B = [8831 4251 3374 1093 2857 5976 1301]
B[0] = 8831
B[4] = 2857
B[6] = 1301

A =
[[-0.23  0.04  0.03  0.05  0.09  0.12 -0.02]
 [-0.08 -0.06 -0.04 -0.20 -0.12 -0.17  0.04]
 [-0.17  0.03  0.09  0.06 -0.01 -0.13  0.17]
 [-0.23  0.04  0.03  0.03  0.10  0.12  0.00]
 [-0.07 -0.06 -0.03 -0.19 -0.12 -0.18  0.04]
 [-0.17  0.02  0.10  0.05 -0.03 -0.14  0.15]
 [-0.17  0.02  0.10  0.04 -0.02 -0.13  0.16]]
A[0][-7] = -0.23
A[5][-1] = 0.15
A[-3][-5] = -0.03
A[-1][-3] = -0.02
A[4] = [-0.07, -0.06, -0.03, -0.19, -0.12, -0.18, 0.04]
A[-5][6] = 0.17
A[-2][2] = 0.10
A[2][-3] = -0.01
A[4][-1] = 0.04
A[-2][4] = -0.03
A[-1][1] = 0.02
A[4][1] = -0.06
A[1][2] = -0.04
A[:, 6] = [-0.02, 0.04, 0.17, 0.00, 0.04, 0.15, 0.16]
A[-7][6] = -0.02
A[0][1] = 0.04
A[3][4] = 0.10
A[2][3] = 0.06
A[4][-3] = -0.12
A[-5] = [-0.17, 0.03, 0.09, 0.06, -0.01, -0.13, 0.17]
A[2][5] = -0.13
A[-6][-1] = 0.04
A[0][-2] = 0.12
A[2][-7] = -0.17
A[-1][-5] = 0.10
A[-4] = [-0.23, 0.04, 0.03, 0.03, 0.10, 0.12, 0.00]
A[3][5] = 0.12
A[-2][-2] = -0.14
A[:, 4] = [0.09, -0.12, -0.01, 0.10, -0.12, -0.03, -0.02]
A[-3][3] = -0.19

W = [[8, -13, 26, 6, -10, -26, -16, 0, 58, -28, -19, 38, 33], [-10, -8, -17, -9, -16, -15, -11, -7, -4, -18, -13, -13, -14], [-30, 78, -9, 35, 3, 49, 42, -7, -41, 54, 49, -24, 2], [-9, 29, 6, 19, -16, 22, 13, 0, 5, 18, 12, 9, 0], [14, -16, 9, -9, 6, -50, -25, 6, 60, -53, -25, 25, 29], [-10, -7, -16, -7, -8, -2, -1, -10, -24, 1, -2, -21, -13], [7, -24, -14, -14, -5, -16, -17, 10, -2, -22, -26, -17, -26], [-4, -14, -17, -5, -7, -4, -1, -2, -25, 1, -9, -31, -18], [-10, 24, 1, 4, 7, 45, 32, -27, -4, 41, 57, 42, 35]]
W[0][0] => 8
W[:, 6] => [-16, -11, 42, 13, -25, -1, -17, -1, 32]
W[7][6] => -1
W[:, 4] => [-10, -16, 3, -16, 6, -8, -5, -7, 7]
W[0][11] => 38
W[2][5] => 49
W[:, 12] => [33, -14, 2, 0, 29, -13, -26, -18, 35]
W[3] => [-9, 29, 6, 19, -16, 22, 13, 0, 5, 18, 12, 9, 0]
W[2][11] => -24
W[1] => [-10, -8, -17, -9, -16, -15, -11, -7, -4, -18, -13, -13, -14]
W[7][11] => -31
W[3][4] => -16
W[6][5] => -16
W[1][4] => -16
W[8][9] => 41
W[6][4] => -5
W[:, 9] => [-28, -18, 54, 18, -53, 1, -22, 1, 41]
W[7][10] => -9
W[0][1] => -13
W[:, 1] => [-13, -8, 78, 29, -16, -7, -24, -14, 24]
W[3][8] => 5
W[6][6] => -17
W[5][7] => -10
W[6][12] => -26
W[:, 5] => [-26, -15, 49, 22, -50, -2, -16, -4, 45]
W[7] => [-4, -14, -17, -5, -7, -4, -1, -2, -25, 1, -9, -31, -18]
W[:, 11] => [38, -13, -24, 9, 25, -21, -17, -31, 42]
W[4][4] => 6
W[0][8] => 58
W[7][2] => -17
W[3][10] => 12
W[7][8] => -25
W[8] => [-10, 24, 1, 4, 7, 45, 32, -27, -4, 41, 57, 42, 35]
